[ 12  -1   0  -2   2  22  -4   2   3  18  13  -5   8  34  13   7   9  -3
  14   5  22  32  26  -7   4  20   2  -9   2 -10  -1   4  22  -3  -4  -9
  -1  -8  13  -7 -16 -15   3   3   0  -5  12  -4  -1 -15   6   1]  (51)
[  9 -17  10  -4  -7  17   2   5   3  13  31  -5   2  -6  13   7   7   1
  37   1  11  43  -3  -4  13  11   7 -34  16 -12  -3   6  22   2 -16  -2
   2 -13  19   2 -11 -14   1  -8  -4   3  17   2  -1  -7   4   5]  (51)
[  7 -23  13  -7   2  28  -3   3   4  15  17 -21  -9  13   8   5   7 -25
  14   0   8  52 -16  11   2  -8   6   0  22 -12  -5   7  31  -1 -25  -7
   8  -6  37  -3  14 -24  10 -10  -2   7  15 -10 -10 -14   2  16]  (60)
[  5 -17  -1  -3   8  10  -2   1   8   2  13   1  -2 -13  14   5   2  -9
  18   6  12  21  -1  -1   7   4  12 -19  21   0  -5   2  20   1 -16  -8
  -2  -9  20  -1   5  -6  12   9  -1 -11  15   2  -2 -11  10   2]  (51)
[ 15 -19  20 -19   6  46   0  -4  -1  13  15 -19  -1  61   0  11  14  -4
  25  -1  -7  41 -14  10 -11 -19   2   3  18 -20  -5   3  18   6  -2  -4
   0  -9  48   0   9 -30   9 -10   1  13  11 -12   3 -21  -1  16]  (69)
[ 14 -19   7 -11  11  10  -5   7   5   9  12   2   8  16   3   3  14  11
  15  15  -2   1   4  -4   4   2  14 -21  21 -11  -2   6  21   4   2  -6
 -13 -13  26   2   1 -15   6   4  -2  -3  21   2   5  -5  12   0]  (48)
[ 14 -15  10  -3  11  10   0  -2  10 -24  -6  -2   1  18   5   7  13  -3
  38  -9  13  30 -22   7 -11 -22  -4   8  21   2  -3  -4  -1  14  -6  -1
  -6 -13  15  -2   3 -28   7  -6  -2  11   3  -8   0 -31  -6  -7]  (69)
[-11 -12  25 -12   5 -20  11   9   3   9   3   2   7 -36  -1  16   8  12
  18   5  40  25  25  -3  -8 -23  -6  12 -15  12  -1   2   0   5 -31  -3
 -22   0   0   2  -2  -1   5   0  -4  12   3  15   9 -45  -4   0]  (58)
[  2 -29   6 -11   0  21   2  -3   4   9  12  -3   4 -27   8  13   7   6
  28   7   9  34   1   8 -10  -9   6  -7  23 -17  -5   2  20   1 -35   3
   3  -8  20 -12  16  -8   1   1  -2   5  13  -3   1 -18   3   9]  (60)
[  6 -25  17 -18  10  21  -1  -6  16   8  -3 -18   2  24   1  10   6 -18
   5   5   9  24  -9  10 -16 -14  -1  27  16 -10  -4  -3  14   3 -15   0
   4  -2  31 -11  18 -25   6   1   0  11   9 -15  -3 -14   3  19]  (69)
[ 13 -13   5  -4   4  26  -4   6   3   8  12  -3 -13  10   7  -1   9  -3
  15   5   3  26   3  -3   8   2   8 -21  21  -5  -3   4  21   6  -4  -9
  -3 -12  21   3  -6 -20   1  -1  -5  -2  16  -1   2   8   5  -2]  (55)
[ 10 -12  10 -18   3  38   0  -3   3   1   4  -7  10  33   7  13   7  12
  22   6   1  43   0  13 -19 -17   4   4  17 -23  -3  -2  10   1 -14  -7
   4  -6  34  -5   8 -18   0  -1   7   4   7  -5  -1  -5   0   8]  (60)
[  9  -3   0  -4   7  10   1  -1   6 -11   3   2   5   6  18   7   4  -9
  16   3  19  28   2   4  -8  -4  -1   8  15  -4  -3  -5   7   3 -14  -6
   2  -3  11  -9   7 -14   2   2   0  -7  10  -2  -3 -18   1   0]  (60)
[  9 -19   7  -8   8 -20  -4   8   4  12  17  -3  13  25   6   8  11  -3
  19  12  12   8  -5  -6   9   5  12 -24  15 -20  -1   5  24   4  11  -4
 -15 -14  25   4 -10 -12   1  -1  -3   2  16  13   5 -33   6   0]  (48)
[  6 -18  -5  -7   4   5  -2   3   5  20  20  -4   0 -16   8   2   7 -10
  13  14  18  23  14  -8  12  17  11 -22  12  -9  -1   5  31  -1 -18  -4
   1 -13   9  -6  -5  -9   4   5  -1  -4  23   6  -1   4  14   6]  (51)
[ 16  -9  15  -8 -24  57   0   3  -4  -9  18   0  -8 -29   6  11  12  20
  43  -2 -10  47   0   5  -2 -23  -7 -16  15   8  -6   3   1  14 -30 -12
   1  -9  14   4  15 -13   6  -8   6   5   9 -15   5   0   1   8]  (58)
[ 16 -21  -3 -10   1  25  -4   0   0  14  10 -14   8  36   7   4   8  -3
  23  13  14  29   6   2  -6   5   1   2  18 -18  -3   5  14  10  -2   2
   5  -9  12  -9  -7 -28  -4   0   2   9   8 -11  -6  16  -2   5]  (69)
[  7 -14  -7   0   1   3  -5   2   4  -7  16  -2  -1   6   8   2   1 -14
  19   7  -4  18 -24  -2  13   3  23 -34  30  -9  -2  11  12   1   3  -3
   1  -9  26   8  -1 -15   4  -2   3  -7  13  11  -2   5   6   1]  (55)
[  5  -6   8   0   3  21  -1   3   7  12  12   7   5 -31   5   8  11   7
  20   7  18  32  25  -5   5   3   1 -14   5  -1  -2  -1  21  -1 -30  -8
 -12 -15   8  -8  -3  -4   3   7  -2   2  17  -1   3 -12   7   1]  (51)
[  2 -25  -1  -6   7  -1   1  -6   4  -1   6  -6  12  -3   6   8  -2  -6
  16   4  15  20  -5   3  -6  -1   4   5  10 -13  -2   1  10  -2 -15   6
  -2  -2  14  -6   8  -9   1   4   3   4  10   1   0 -28   3   5]  (60)
[ 17 -17  -3  -2   4  30  -6   6   8  16  10  -7   2  16  11   3   8  -8
   7   8  16  37  14   0   2  11   7 -15  18 -14  -2   3  25   1 -12 -12
   1 -15  20  -6 -12 -21   9   6  -6  -2  17  -3  -2  21   7   6]  (51)
[  5 -28  10 -13   9  35   2   4   4  17   8  -8  -2 -18   6   7   5  -3
   9   8   6  36  10   9  -8 -13   6  -5  24 -10  -3   5  22   2 -28  -9
  -9  -4  28  -5   6 -17   8   1  -3   0  17   0   0  23   7  15]  (60)
[ 15   2 -15   4   6   5  -5   2   7   5  12   7  10  39  12   2   3  -9
  21   5  29  39  16  -9  10  17   6 -18  14 -14  -4   1  12  -6   0 -12
  -6 -11  10  -2 -22 -20   5   3  -4  -3   8   8  -3  -7   2 -10]  (51)
[ 14 -19  11 -12  12  20   1  -7   6 -10  13 -13   4  28   2  15  10 -13
  12  -3  -9   9 -27   4   1  -1   7   4  24   1  -2   1  24   8  -7   4
   3 -16  28  -6  21 -15   9  -4   3  11  12 -26   5 -60  10   1]  (69)
[  2 -31  12 -17  -1  27  -1  -7   7  17   5 -10   4 -11   7   6   6  12
  17  13   2  47   1  16 -15 -22   9  -9  21 -29  -6   4  21  -2 -30  -7
   2  -4  36  -6   2 -14   1  -4  -6   3  13   3  -1  11   1  15]  (60)
[  9 -14  -5   0  -1  13   1   1   7  13  13   6   8 -12  11  -2   3   3
  19  12  19  34  17  -1   3  10   6 -23  13 -13  -1   7  22  -1 -18  -9
   1  -8   7  -4 -16 -11   3   3  -5  -5  14   8  -1  10   4   0]  (51)
[ -7 -28  21 -11   9 -30   3  -1   6  -2  18  -4  11  -2  -4  16  10 -14
  24   4  20  12 -21  -5   6 -12  14  -5  19  -7  -2   5  19   4  -7   6
 -17 -11  31   2  12  -7   5  -6   0   8  17   8   6 -85   5   4]  (59)
[ 12 -22   6  -6   0  17  -3   8   1  12  17  -4  -7   7  10  -2  10   2
  16  12 -11  22  -6  -3  10  -5  17 -40  27 -11  -1  15  18   4   1 -10
  -8 -14  34  13  -3 -19   5  -6   1 -11  20   9   1  30   7  10]  (55)
[ 15 -18  -2  -3   7  31   0  -7   8   0   4  -7   6  25   7   3   1  -6
  17   5   1  29  -4  14 -14   0   4   4  25 -21  -4   3  14   0 -15   2
  11  -7  19 -12   5 -20   3   2  -2   5   9 -13  -5   1   5   5]  (60)
[  5 -22   6  -7   4   4   0  -2   5   2  -1  -4   8  -1   8   6   0   5
  14   7  10  15  -5   7  -7 -11   2  -2  21 -16  -3   2  10  10 -20   1
   0   0  16  -6  -1 -11  -2   0  -4   2   7   0  -1  -7  -2   2]  (60)
[  4 -18  20 -10  12   3   1   0   7  -7   6  -5   3 -12   2  14  14  -4
  24   6  14  19 -11   4  -6 -17   3   2  23   4  -2   1   6  14 -14   1
  -9 -11  21   0  10 -16   9  -8   2   9   8  -3   8 -44   4   0]  (59)
[  8  -4   3  -5   2  23   0  12   4  20   9   4   4  -1   8   3   7  20
   5  10   0  29  20  -3   1  -6  10 -29   7 -12   0   4   8   1  -4 -20
  -8  -6  25   4 -12 -12   5   0  -6  -9  11  15   2  38   4   7]  (55)
[ 13  -3 -10   2   9  25  -1   1   7  10   2   2   8   3  11  -1   4  14
   2  13   5  11  27   1  -3   8   4 -14  13  -7   0   3  16  -2  -9 -12
  -4  -9  13  -5  -4  -9   3  13  -5  -7  12  -2   2  38  10  -3]  (51)
[ 20 -29  20 -10  16  25  -1  -3   5 -11   4 -21  -8  -1   5   2  11 -33
  21  -4   8  13 -18   8  -4  -4  -4  27  30  17  -3   2  21  18 -17   5
   4 -11   7 -10  18 -23   8   0   0  13  10 -32   0 -30   5  -1]  (69)
[ 12 -21  10  -7   4  15  -5  12  -2  15  15 -10  -9  -9   9  -5  10 -13
  14   8   8  41  -5  -1  12  -6   8 -30  24  -2  -3  12  23   6  -2 -10
  -9 -10  28   7 -12 -28   9  -6  -4  -2  19   9   1  33  -1   2]  (55)
[  5 -13   9  -1   1  21  -4  10   4  30  20  -7  -7 -24  10   2   4 -32
  10  11  29  53  22  -4  12   9   4 -18   8  -6  -6   5  30  -4 -26 -13
   2  -3  13  -2 -14 -17  10   1  -5   0  20   7  -1  17   3  11]  (51)
[ 15 -27   8  -6   7  14  -4  -4  12   2  11 -16   1   8  10   1   8 -29
  23   0  23  36 -11   7   1   8   3   9  26  -6  -1   4  29   4 -22   3
   8 -12  18 -17   5 -23   4  -1   1  10  12 -21  -3 -34   4   1]  (69)
[ -1 -21  10 -12   5  22  -2   6   4   9  15 -10  -2   7   6  10   1 -13
  11   6   3  40  -7  13  -5 -15   6  -3  19 -15  -4   1  23  -6 -22  -5
   4  -6  35  -6  13 -13   7  -4  -2   5  15  -1  -4 -21   4  15]  (60)
[ 14  -4  -3  -1  -5  36  -3   3   0   5  17 -11  -4  20  10   0  -5 -12
  16   3  -9  40  -4  -2  12  10   8 -29  18  -8  -1   4  21  -3  -7  -8
   5 -13  28   5  -8 -18   6  -5   1  -5  15  -7  -4  16   4   9]  (55)

[-17  -9   8 -10  10   9  16 -18   8 -31  15  -9  -9  -1   6 -15 -26  -1
  18  14 -15  15  -2  -8   5  -4   1  10 -22   0  10  23  -6  -6  13  10
  17  -8 -35  -4  19   0  -9  -6 -12  16  43 -11  10  45   2   2]  X
[-28  -2   7   1  -3   3  14  -4   8 -11   6  -2  -6  -1  -2  17 -33   7
  20  24 -14   3 -12 -33 -19  -1   3   5  -4 -13  10  23 -11   6  17  15
  18   5 -31   4  23   4  -1   9 -11  17  23   8   9  23  12  10]  E
[-30  24  18   2  -1   3   0  -9   6 -10  16  -9 -10  -7  10  28 -18  16
   8  22 -26  10 -15 -19 -12   3  -3  21 -10 -13  11   4 -12  -8  -1  15
  22   6 -26  10  15   7  -9   6 -17  26  18  -5  17  19  -1  -3]  E
[-28   3  17   1   3   9  11 -16   6 -26   7   2   3  -9   7  15 -13   7
  24  27 -21   1  -3  -7  -8  -1  10  20 -21 -17   2  20  -8  -4  15  15
  18  -5 -32   1  26  -3  -1  -6 -14  20  36 -12  25  25  -4  -1]  X
[-34  -4  22   2  -2 -12   1  -9   4 -17   5 -11 -16  -7   1  26 -14  15
  12  23 -12   4 -16 -26  -4  -2   1  13 -11 -17   1 -23 -15   0  -8  14
 -21   4 -32  11  16   3  -5   1 -18  13  24  10  10  17   3  -6]  E
[-35  10   6   8  -3   9   6  -3  -9  -7   8  -7  -7  -2  13  28 -15  24
  25  23 -14  -8 -13 -43 -28   0  11  17 -13 -14  17   0 -15  -6  17  38
  10  11 -37  -9  27   3  -6   5 -11  24  25 -12  12  28   7  -2]  E
[-20  -8  21  -7   6  12  -8 -15   1 -16  14   0 -15 -12   3   1 -13  -2
   5  23 -23  -1 -11 -14  -7   0  -1  13 -24 -12   4  20 -18 -14   8  22
   9   0 -29  30  24   9  -5  -9  -8  19  35  -8  22  34   3   4]  V
[-15   0  17   4  13   0   7 -10  14 -28  18  -2 -14  -4  -1   4 -15   7
   4  18 -24  -3 -11  -6  -9  -3   3   3 -13  -5  -1  20  -7  -2  20   3
   8 -16 -26   5  19   3  -5   3  -6  17  26 -15  11  24  -2   4]  G
[-17   1  21   4   0  -2  21   2   1 -10  17  -8 -14   7   2  13 -14  12
  12   4 -14   9  -1 -26 -12  -2   0   4 -13 -11  -1  13  -8 -18  10  15
  13  -2 -27   1  22 -11  -3   1 -23  14  23 -19  13  20  12  -4]  W
[-25  -9  16   1   9  -2   6 -13   1  -7   7   1 -18 -14   1  12 -17   6
  30  33 -30  12 -16 -34 -14   7 -22   9  -1 -19  -9   1 -14  -5  14  12
   8  -5 -26   2  21  12  -6   2 -10  25  42  -8 -40  19   2 -15]  W
[ -6  -1  18  -7   6  11   1  -8   7 -22  13  13 -13  -7  -2   4 -15  -7
  14  24 -16  15  -8 -22 -10   3   6   7  -4 -17  21  20  -2  -3  13  11
   7 -14 -26   4  19   0 -15   2 -21  14  26  -6   9  23  -2  -3]  W
[-10   8   6   5   4   3   4   2 -11 -10  11 -29 -10   6   3   4 -22   6
  19  23   7   9   7 -14  -5  -3   6  -2  -7 -10  17  -4   2   8   1   7
  11   1 -20   4  27   1   8   9 -19   5  31  -5   2  24  -1  -1]  J
[-21   4  18   1   7  -2   7 -16   3 -23  10   0  -8  -7   9   4  -8  14
  13   7 -27   8  -9   0  25 -14 -23  14 -23   4   2  13  -6 -20  14   7
  17  -3 -37  -1  14  -3  -3  -3  -8  33  22 -12  29  27  15   9]  X
[-12  10  15  11  -1   4  -1 -14  22 -11   5  -1   9  -1  13  32  13   9
   8   8 -23   4  -7  -9  -2  -5  11  13 -37  -5  11  10  -4 -13  -2  10
  28   6 -36   0  24   1   1  -5 -13  21  29 -11  36  28   4  11]  X
[ -6  -7  22 -12   4  12  -7  -7   8 -26  19   6   0 -38   6  15   1   4
  16  19 -17   3  -8   5  27   0   3  15 -17  -2   6  23   0  -4  16  11
  19  14 -27  -1   4 -18   9 -28  -3   9  30 -14   1  26   6 -11]  V
[-19   5  12  10   1   0   2 -12   2 -21  13 -25 -11 -37   3   4 -11  11
  14  20 -15   8  -9 -12 -17  -9  -1  -1  -2 -17   8   5  -4 -12   7  22
  11  -5 -22   4  22  -3   1  13  -2  20  18  -8  10  17  14  -5]  E
[-34  17  17   2  -4   5   8  -6   0 -16  29 -10 -21  -6   7  42 -16  19
  22  23 -23  24 -21 -27  12  14   8  13  -7 -20  16   0 -15  -6  12  19
  14 -11 -27  18  22   2 -10  11 -10  26  32 -18   7  -2   2  -2]  E
[  4  35  -9 -31 -11  11   2  -2   4  -8   7 -22   6   6  11  19   3   5
  11 -10   3  -5   2  11   1   8  14  14 -16  -7  19  15  13  -1 -17  -2
  24   5 -18  -5  14  -1  12   7 -16  -7  16  -2  26  18 -11   6]  J
[-28  10   8  -1   3  12   3   2   0 -14  12 -34 -16   8  10  18 -28  13
  18  27  -5  18 -15 -28  10   5   7   1   4 -14  11   8 -14   2   9   6
   6   1 -19  22  16  -6   3  17 -23  23  28   4  23  17  -2  -4]  Z
[-15  19  12  -9  -1  11   5   1  -3 -14  17 -34  -8  -8   6  14 -26  27
  26  28   9  15  -6 -38  -7   7   4   6   3 -17  27  32 -18  11  -4  13
  10   0 -10   8  10 -16   6  13 -27  14  43  -2  15  11   6   1]  Z
[-29   7  16  -7   0   6   8 -12 -10 -10   9 -16 -10 -25   9  14  -6  15
  14  23 -11   5  -9 -26 -13   8  -3   2  -9  -1   6  10 -12   7  10  17
  25   5 -25   9  18   2   3   6 -17  28  24 -15  11  19   5   2]  E
[-18   0  15  -7   8  -3   5 -18   7 -29  19   3  -8   2  20   3  -9  11
  13  21 -25   7   1  -7  -4 -16   2  19 -28  -4   8  28 -10 -12  10  22
  17 -12 -26  -2  15  19  -2   2 -15  15  37 -11  23  31  -1   3]  X
[-38  20  10   4  14   8  -4  -5   1  -2   1 -21  -1   0  15  47 -10  12
  28  21 -23  14 -27 -32 -23  10   6  22  -9 -12  17  -1 -14   0   1  23
  24  16 -36  24  12 -10 -22  15 -34  23  38 -16  22  10 -11  -3]  E
[-29  -4  22  -5   0   0   0 -33  -8 -37   2  -4 -27 -11  -1  26 -21   9
  16  28 -22  14 -25 -32 -20   3 -18   7  -3 -15   4   0 -20  -6  11  19
  17 -10 -27  16  23   5  -8  19  -7  22  21 -12   8  18   6   4]  E
[-26  24  11  -7  -1  13  -5  -7   5 -17  21 -20 -16  -4   5  36 -13  13
  14  18 -13  16 -20 -10  -8   2   5   1   8 -12  13  10 -14  -7 -11  11
   9   4 -17  14   3  -5  -5   8 -20  24  19  -7  25  11   0  -7]  W
[-25   4  14  -3   2   1   5 -17   4 -23  10 -16 -12  -7  -2  22 -18   1
  21  25 -25  15 -14 -27  -2   6   9  10  -6  -8  10  14  -5  -1  17   7
  13   1 -18   4  17   6 -20  -1 -15 -10  24 -22  28   9   1  12]  E
[-14 -14  18 -14   7   7   8 -11 -10 -17  45  -2 -13 -29   5  -2 -27  16
  12  24 -13 -17   9  -9  -1   2  -7   7  -4  -3   7  22  -7 -25  24   9
  14  -7 -29   0  26   2  -1   1 -12   6  38  -7  17  29   3  -2]  V
[ -7   8   9 -19   2  25   1  -5   1 -21   7 -34 -14   5   4  -8 -15  -4
  15  19  -2  16  -3  -7  -2   0   4   5  -9  -7  14  11  -2   5  -2  -1
  18  -5 -14   7   7 -16  -4   7 -24   2  41  -8  10  18  -3  -2]  J
[-31  13  15 -15  -2   3   4 -10   2 -28   6 -30 -18  -1  11  31  -4   6
  11  28 -18   9 -24 -24 -10  -1   1  20 -18 -15   2  16 -14 -21  14  13
  15  -2 -25   8 -19   1  -7  14 -19  15  20 -11  19  17  -2   0]  W
[-12 -13  25 -10  14   3   7 -12   2 -19  14   0  -6  -6  -2   3 -11 -11
  14  21 -29  11   5 -14  -2  -1  -1  14  -7  25   6  15 -12  -5  15   7
   9   4 -26   2  24   1  -6  -3  -1   9  21 -14   7   6  -1  -3]  X
[-27  -5  15   4   6  13   0  -6   7 -11  12  -5 -17  -4  -2  25 -39  17
  14  26 -12  13  -6 -28  -4   6  -7   2  10 -28   8   8 -22   3  17   7
  11  -5 -23  11  16   1  -5   7 -13   8  22   5   5  10  12 -12]  E
[-10  -4  20  -3   9   5  13 -10   7 -31  16   3   9  -2  14  -2   1  -1
  14  25 -12  11  -9  -8   3 -13  -1  10 -23   2   7  22 -13 -23  20  12
  16 -11 -36   5  10   5  -4   1 -21  19  12 -17  19  38  17  -8]  X
[-32  -7   8  -5   3   5   0  -3 -11 -15  -1 -30 -18  -7 -11  27 -29  13
  19  26  -4   3 -20 -49 -16   8 -13 -17   3 -26   7   1  25   0  14   9
   4   1 -27  13  22  -3  -9  11 -25  16  27  -6  -2  13  10  11]  E
[-13  11  14   4   1  15  12   5   0  -9   5 -35  10  20  23  23   5   4
  21  14 -13  17 -18 -12  -7  -6  11  10 -26  14   9  19   0  15  13  17
  25  15 -38   4  11  -9   4   6 -32  13  34  35  25  26  -1   9]  J

[  8 -21   5 -14   8   3 -32 -11  22  19 -23  26 -49  -7  -1 -21  12  10
 -30  16 -23  41 -18 -19 -17  43 -20  -9  20  13 -18 -32   8  -2  18 -20
   6  -1  -5  21  19  -5 -32   2  18 -49  -4  21  -8   3 -12 -14]  N
[ 20 -16   1 -15   6  -9 -17   0  14   9 -18  22 -28 -10   7  -9  18   4
 -20  11 -20  43  -4 -18  -9  39  -8   0   4  21  -9 -12   0  -2  14 -17
   9 -11   1  14  11   3 -22  13   4 -40 -11  22   7   8  -6   0]  P
[ -4  -6   1   8 -16   7 -16  -2   5  15   6   6 -13   1  -2  -2  -3 -14
 -21  -7  -7   1  -6 -13 -21  14   1  -1  -4  -8 -10 -21  -9  -4  -1  -4
  -3   2  -5   6  12  -5 -21  -2   6 -44  15  -1   1  -5 -11   1]  K
[  4 -13  -5 -13 -12   3 -25   3  11   8 -23  11 -26  -5  -9  -7  11   6
 -17   6 -17  41  -4 -16  -6  38  -6  -5  11  20 -17 -26  -8  -4  19 -19
  11  -3  -2  16  15   5 -31  19   5 -52  -2  16   1   8  -2 -11]  N
[  5 -18   8 -15   7   3 -23  -1  25  23 -20  12 -56  -6   3 -29  15  16
 -26  16 -30  46 -18 -15 -15  40  -4   1  17  24 -20 -34  10   2  10 -13
   4  -1   3  23   7  -6 -30  17   4 -29  -6  19  -5   4  -9 -16]  N
[ -8  -5  11   9 -22   4  -2   3   5  11  -1  -1 -10  -4  -2  -6 -13  -8
  -8   1   5  -4 -20 -11 -21   7   1   4  -4  -3 -18  -4  -7  -1 -14 -13
   7  12   0  13   3  -1 -22 -17  -1  -4   1   6   0   2 -19  -8]  K
